Here is a tiny trained network, its code and every weight. The questions are about switching its units off for an input and a target symbol, where a switched-off unit gives its printed mean instead of its output.

import numpy as np


def w(rows, s, z=0):
    codes = np.array(rows[::2]) - 128.0
    scale = np.full(codes.shape[1], s)
    scale[-1] = z or s
    return codes * scale


def norm(h):
    return h / np.sqrt((h * h).mean(-1, keepdims=True) + 1e-5)


def f(y):
    return np.maximum(y, 0)


def softmax(a):
    e = np.exp(a - a.max(-1, keepdims=True))
    return e / e.sum(-1, keepdims=True)


def log_softmax(a):
    a = a - a.max(-1, keepdims=True)
    return a - np.log(np.exp(a).sum(-1, keepdims=True))


def net(x, mask):
    ids = ['αβδεμπσφ'.index(c) for c in x.split()]
    T = len(ids)
    res = E[ids] + P[:T]
    r = norm(res)
    for j in range(2):
        rows = slice(2 * j, 2 * j + 2)
        q, k, v = (r @ M[0][rows].T for M in (Q, K, V))
        z = softmax(np.where(np.tri(T) > 0, q @ k.T / 2**0.5, -1e9)) @ v
        o = O[0][rows]
        res = res + np.where(mask[j], z, o[:, -1]) @ o[:, :-1]
    y = f(norm(res) @ A[0][:, :-1].T + A[0][:, -1])
    res = res + np.where(mask[2:10], y, B[0][:, -1]) @ B[0][:, :-1]
    return log_softmax(norm(res)[-1] @ U[:, :-1].T + U[:, -1])


Q, K, V, O, A, B = {}, {}, {}, {}, {}, {}
E = w([
[141,123,209,62,155],'α',
[13,129,183,150,84],'β',
[119,84,179,67,127],'δ',
[133,105,111,15,146],'ε',
[154,165,91,67,2],'μ',
[54,86,180,48,128],'π',
[90,145,154,15,180],'σ',
[246,68,54,109,247],'φ',
],0.012)
P = w([
[185,39,250,67,63],'0',
[138,3,147,62,63],'1',
[108,28,111,58,70],'2',
[103,65,111,60,90],'3',
[106,90,95,55,109],'4',
[101,111,92,67,114],'5',
[102,142,102,69,126],'6',
[96,157,98,73,136],'7',
[87,174,89,85,133],'8',
[81,200,103,95,139],'9',
[69,217,96,102,143],'10',
[42,228,85,109,156],'11',
[55,244,75,122,151],'12',
[37,253,83,139,162],'13',
],0.0076)
Q[0] = w([
[118,157,114,96,202],'h1',
[55,214,115,5,110],'h1',
[169,110,126,172,105],'h2',
[97,122,131,70,133],'h2',
],0.014)
K[0] = w([
[122,184,89,161,121],'h1',
[102,224,65,181,182],'h1',
[203,5,165,75,147],'h2',
[141,254,140,123,93],'h2',
],0.011)
V[0] = w([
[74,184,196,108,53],'h1',
[60,163,99,11,146],'h1',
[70,128,223,121,235],'h2',
[247,255,122,68,182],'h2',
],0.0097)
O[0] = w([
[199,132,153,112,67,108],'h1',
[75,41,77,175,31,255],'h1',
[112,70,184,152,218,134],'h2',
[137,78,151,10,104,85],'h2',
],0.012,0.0082)
A[0] = w([
[129,241,252,168,135,153],'n1',
[145,142,116,97,176,80],'n2',
[117,110,170,176,106,49],'n3',
[59,180,167,93,103,228],'n4',
[124,86,126,127,169,238],'n5',
[117,102,126,87,118,227],'n6',
[123,145,69,91,188,255],'n7',
[108,92,108,80,169,134],'n8',
],0.017,0.0034)
B[0] = w([
[227,126,13,128,97,153],'n1',
[118,211,153,119,83,148],'n2',
[60,175,102,164,67,185],'n3',
[233,131,105,136,132,224],'n4',
[82,210,172,114,197,254],'n5',
[94,159,139,158,186,249],'n6',
[106,110,3,132,174,248],'n7',
[84,122,63,128,143,247],'n8',
],0.012,0.007)
U = w([
[134,194,137,93,114,177],'α',
[126,139,124,198,125,82],'β',
[92,248,113,92,130,143],'δ',
[125,90,134,121,140,167],'ε',
[165,133,76,92,91,72],'μ',
[77,99,128,113,95,61],'π',
[135,166,84,138,170,251],'σ',
[113,127,87,114,182,114],'φ',
],0.014,0.0032)

Each question gives the input, a string of symbols that net reads in full, and the target symbol t.
The units are the heads (2 rows each of Q, K, V and O) and the neurons (one row each of A and B). Each row of codes is followed by its name. A weight is (code - 128) times the scale printed after its matrix; where a second scale follows, it is the last column's (O, A, B and U).
mask holds one flag per unit, heads first, then neurons. A switched-off unit (its flag False) gives its mean, the last column of its rows in O or B, instead of its output. The means were averaged over made-up inputs and are rounded, as every weight is.
A unit's drop is (log p(t) with every unit on - log p(t) with that unit switched off) / (log p(t) with every unit on - log p(t) with every unit switched off).
The circuit of an input: a set's keep is (log p(t) with only the set's units on - log p(t) with every unit switched off) / (log p(t) with every unit on - log p(t) with every unit switched off). Starting from all 10 units, units are removed one at a time, each time the one whose removal leaves the highest keep (on an exact tie, the one counted first), for as long as the keep stays at least 0.8.
circuit, biggest first: the units of the circuit, biggest drop first
top k neurons: the k neurons with the biggest drops, biggest first
heads that matter: for each layer, one digit per head in row order, 1 if its drop is at least 0.15 and else 0, layers parted by /
drop when u is switched off: that unit's drop, to one decimal
input α ε β δ, target β: circuit, biggest first	h2, n7
input φ φ ε σ α φ σ δ α μ μ δ, target μ: circuit, biggest first	h2, n5
input δ φ α φ π σ β π, target β: heads that matter	01
input α σ φ φ φ φ φ β φ α β α β π, target β: heads that matter	11
input φ β σ π φ δ ε μ, target μ: heads that matter	01
input β φ α φ ε φ σ β π δ β δ ε, target β: circuit, biggest first	h1, h2, n7
input β α μ σ σ μ σ σ π, target π: circuit, biggest first	h1
input φ φ σ φ σ φ β δ δ μ, target μ: heads that matter	00
input ε β π φ σ ε σ β α, target β: circuit, biggest first	h2, h1
input β σ ε, target β: top 2 neurons	n7, n8
input μ ε μ σ β σ δ ε, target π: circuit, biggest first	h1, n7
input σ μ μ δ φ φ σ π σ σ σ π, target π: circuit, biggest first	h1, h2
input ε σ α, target π: circuit, biggest first	h1, n7
input ε σ α σ, target π: circuit, biggest first	h1, n7
input μ φ φ σ φ β φ β, target β: circuit, biggest first	n7, h2
input φ φ φ α φ φ π σ ε σ β ε δ, target β: circuit, biggest first	h2, h1
input β δ σ π δ φ σ β φ σ μ δ, target μ: top 2 neurons	n5, n4
input φ π φ σ σ σ μ π α, target μ: drop when h2 is switched off	0.6
input δ β α φ δ φ δ π α β φ σ μ π, target μ: drop when n5 is switched off	0.5
input μ ε ε δ β σ β β, target β: drop when n2 is switched off	0.0
